Here is a tiny trained network, its code and every weight. The questions are about switching its units off for an input and a target symbol, where a switched-off unit gives its printed mean instead of its output.

import numpy as np


def w(rows, s, z=0):
    codes = np.array(rows[::2]) - 128.0
    scale = np.full(codes.shape[1], s)
    scale[-1] = z or s
    return codes * scale


def f(y):
    return y / 2 * (1 + np.tanh(0.7978845608 * (y + 0.044715 * y**3)))


def softmax(a):
    e = np.exp(a - a.max(-1, keepdims=True))
    return e / e.sum(-1, keepdims=True)


def log_softmax(a):
    a = a - a.max(-1, keepdims=True)
    return a - np.log(np.exp(a).sum(-1, keepdims=True))


def net(x, mask):
    ids = ['αβγδεημξπστφω'.index(c) for c in x.split()]
    T = len(ids)
    res = E[ids] + P[:T]
    u = 0
    for l in range(2):
        q, k, v = (res @ M[l].T for M in (Q, K, V))
        z = softmax(np.where(np.tri(T) > 0, q @ k.T / 2**0.5, -1e9)) @ v
        res = res + np.where(mask[u], z, O[l][:, -1]) @ O[l][:, :-1]
        u += 1
        y = f(res @ A[l][:, :-1].T + A[l][:, -1])
        res = res + np.where(mask[u : u + 16], y, B[l][:, -1]) @ B[l][:, :-1]
        u += 16
    return log_softmax(res[-1] @ U[:, :-1].T + U[:, -1])


Q, K, V, O, A, B = {}, {}, {}, {}, {}, {}
E = w([
[172,226,128,46,152],'α',
[124,202,159,164,248],'β',
[103,181,141,77,129],'γ',
[127,193,132,58,129],'δ',
[173,189,77,105,144],'ε',
[187,123,101,188,86],'η',
[37,165,211,99,101],'μ',
[21,118,172,123,62],'ξ',
[126,188,190,72,113],'π',
[125,143,168,128,105],'σ',
[66,169,92,97,95],'τ',
[118,169,147,103,124],'φ',
[188,158,139,121,84],'ω',
],0.015)
P = w([
[150,167,132,165,105],'0',
[126,75,85,83,112],'1',
[159,45,235,107,161],'2',
[81,127,51,186,185],'3',
[100,71,86,86,103],'4',
[151,46,247,110,170],'5',
[93,131,68,156,157],'6',
],0.015)
Q[0] = w([
[78,254,96,182,8],'0.h1',
[94,100,27,20,23],'0.h1',
],0.0087)
K[0] = w([
[156,10,107,87,144],'0.h1',
[16,104,147,157,176],'0.h1',
],0.011)
V[0] = w([
[178,53,58,136,116],'0.h1',
[255,211,138,164,240],'0.h1',
],0.0082)
O[0] = w([
[174,148,115,61,89,2],'0.h1',
[130,152,216,93,2,149],'0.h1',
],0.0077,0.00069)
A[0] = w([
[93,161,137,107,180,42],'0.n1',
[81,215,113,95,87,162],'0.n2',
[104,40,78,159,152,129],'0.n3',
[21,133,150,119,173,171],'0.n4',
[179,169,152,69,67,171],'0.n5',
[95,154,209,218,79,133],'0.n6',
[99,90,101,52,143,176],'0.n7',
[101,125,47,101,49,101],'0.n8',
[98,161,123,53,78,87],'0.n9',
[167,76,76,104,88,117],'0.n10',
[89,234,98,153,165,208],'0.n11',
[206,97,93,115,112,151],'0.n12',
[120,5,115,78,189,138],'0.n13',
[171,83,200,29,160,252],'0.n14',
[195,124,143,82,255,209],'0.n15',
[166,40,79,33,163,71],'0.n16',
],0.0091,0.0039)
B[0] = w([
[155,67,145,104,145,126],'0.n1',
[127,181,134,101,117,161],'0.n2',
[133,166,121,70,75,208],'0.n3',
[181,101,102,143,58,188],'0.n4',
[65,197,149,181,175,229],'0.n5',
[136,181,117,169,145,225],'0.n6',
[187,108,136,204,159,164],'0.n7',
[79,71,69,87,132,169],'0.n8',
[151,143,109,127,170,148],'0.n9',
[112,43,126,140,133,168],'0.n10',
[38,160,92,76,121,202],'0.n11',
[91,57,174,159,127,182],'0.n12',
[184,96,219,103,162,199],'0.n13',
[121,53,118,189,211,253],'0.n14',
[96,114,138,157,51,194],'0.n15',
[253,155,147,137,95,165],'0.n16',
],0.012,0.0063)
Q[1] = w([
[2,89,250,250,50],'1.h1',
[141,89,89,166,63],'1.h1',
],0.0063)
K[1] = w([
[49,215,223,209,2],'1.h1',
[79,139,111,156,3],'1.h1',
],0.005)
V[1] = w([
[152,196,154,109,254],'1.h1',
[114,102,64,17,138],'1.h1',
],0.0079)
O[1] = w([
[214,135,1,67,160,173],'1.h1',
[250,120,135,230,142,6],'1.h1',
],0.0087,0.011)
A[1] = w([
[128,121,60,109,93,16],'1.n1',
[135,42,162,88,196,87],'1.n2',
[247,104,106,233,166,72],'1.n3',
[156,32,196,79,134,151],'1.n4',
[157,75,126,91,57,16],'1.n5',
[209,109,94,160,143,23],'1.n6',
[146,203,188,66,82,69],'1.n7',
[174,84,19,180,146,95],'1.n8',
[130,208,128,76,178,166],'1.n9',
[121,186,226,174,212,97],'1.n10',
[71,156,144,126,138,14],'1.n11',
[165,96,254,133,46,128],'1.n12',
[117,1,129,124,155,174],'1.n13',
[75,130,137,170,127,222],'1.n14',
[213,105,135,180,187,254],'1.n15',
[160,96,255,142,166,69],'1.n16',
],0.0095,0.0049)
B[1] = w([
[146,141,191,167,155,157],'1.n1',
[123,207,137,145,187,210],'1.n2',
[59,24,154,174,162,184],'1.n3',
[134,194,186,130,84,219],'1.n4',
[105,125,184,164,88,154],'1.n5',
[107,130,204,74,179,147],'1.n6',
[113,148,137,147,189,153],'1.n7',
[75,145,146,113,111,162],'1.n8',
[112,82,142,128,61,193],'1.n9',
[154,95,93,144,98,177],'1.n10',
[208,114,141,167,178,170],'1.n11',
[149,99,9,129,161,201],'1.n12',
[176,78,117,102,166,247],'1.n13',
[119,138,108,77,99,198],'1.n14',
[172,226,66,183,88,195],'1.n15',
[91,135,192,71,66,206],'1.n16',
],0.016,0.014)
U = w([
[12,246,107,112,49,251],'α',
[77,3,13,8,98,249],'β',
[103,159,154,168,146,48],'γ',
[70,136,102,164,208,18],'δ',
[144,125,13,142,170,135],'ε',
[130,75,213,42,140,87],'η',
[249,152,51,40,93,203],'μ',
[213,85,111,130,51,147],'ξ',
[187,186,35,62,161,38],'π',
[211,242,102,49,133,25],'σ',
[97,40,130,164,152,68],'τ',
[157,181,105,122,150,94],'φ',
[186,77,16,19,233,74],'ω',
],0.0059,0.0035)

Each question gives the input, a string of symbols that net reads in full, and the target symbol t.
The units are the heads (2 rows each of Q, K, V and O) and the neurons (one row each of A and B). Each row of codes is followed by its name. A weight is (code - 128) times the scale printed after its matrix; where a second scale follows, it is the last column's (O, A, B and U).
mask holds one flag per unit, layer by layer, with each layer's heads first. A switched-off unit (its flag False) gives its mean, the last column of its rows in O or B, instead of its output. The means were averaged over made-up inputs and are rounded, as every weight is.
A unit's drop is (log p(t) with every unit on - log p(t) with that unit switched off) / (log p(t) with every unit on - log p(t) with every unit switched off).
The circuit of an input: a set's keep is (log p(t) with only the set's units on - log p(t) with every unit switched off) / (log p(t) with every unit on - log p(t) with every unit switched off). Starting from the 12 units with the biggest drops (on a tie, the unit counted first), units are removed one at a time, each time the one whose removal leaves the highest keep (on an exact tie, the one counted first), for as long as the keep stays at least 0.8.
units of the circuit, in order: the units of the circuit, biggest drop first
most important unit: the unit with the biggest drop
top k neurons: the k neurons with the biggest drops, biggest first
top k neurons in layer l: the k neurons of layer l with the biggest drops, biggest first
input ξ τ γ, target ξ: top 2 neurons in layer 0	(0.n15 0.n13)
input π η τ ξ η, target ξ: most important unit	0.n3
input η ξ ω, target η: units of the circuit, in order	(1.h1 1.n16)
input η η ε, target η: top 3 neurons	(0.n14 1.n15 0.n5)
input ω η μ μ ω, target μ: top 3 neurons in layer 0	(0.n13 0.n14 0.n3)
input δ η ω ω δ π, target δ: units of the circuit, in order	(0.n14 1.n2)
input σ η ω, target σ: units of the circuit, in order	(0.n14 1.n2 1.n4 1.n15)
input δ γ η η σ σ, target δ: units of the circuit, in order	(0.n14 1.n2)
input ε ξ η ξ ξ, target ξ: top 2 neurons in layer 0	(0.n4 0.n13)
input ω δ δ ε η η, target ω: top 3 neurons	(0.n5 0.n14 0.n6)
input η η ω η δ, target δ: top 3 neurons in layer 0	(0.n9 0.n14 0.n8)
input β η ω ω ω, target β: top 2 neurons	(1.n9 1.n4)
input σ φ π η, target α: top 3 neurons in layer 0	(0.n14 0.n13 0.n3)
input ε π σ φ β δ, target ε: top 2 neurons in layer 0	(0.n14 0.n5)
input η η ω γ γ δ β, target α: top 3 neurons	(1.n13 1.n12 0.n14)
input δ ω η α, target α: top 3 neurons	(1.n13 1.n12 1.n9)
input ω η σ ξ δ, target ξ: top 2 neurons in layer 1	(1.n12 1.n3)
input η ω α ω, target β: units of the circuit, in order	(1.n2)
input ω σ ω ε η ω, target ω: top 3 neurons in layer 0	(0.n5 0.n14 0.n6)
input ε α σ, target ε: most important unit	0.h1
input σ η β, target σ: top 4 neurons	(0.n14 1.n2 1.n3 1.n4)
input η τ η ξ δ ξ η, target β: units of the circuit, in order	(1.n4 1.n2)
input τ η σ σ η ω, target τ: units of the circuit, in order	(1.n3 0.n14 1.h1)
input η η η, target η: units of the circuit, in order	(1.h1 1.n15)
input η σ ω η, target β: top 2 neurons	(1.n4 1.n2)
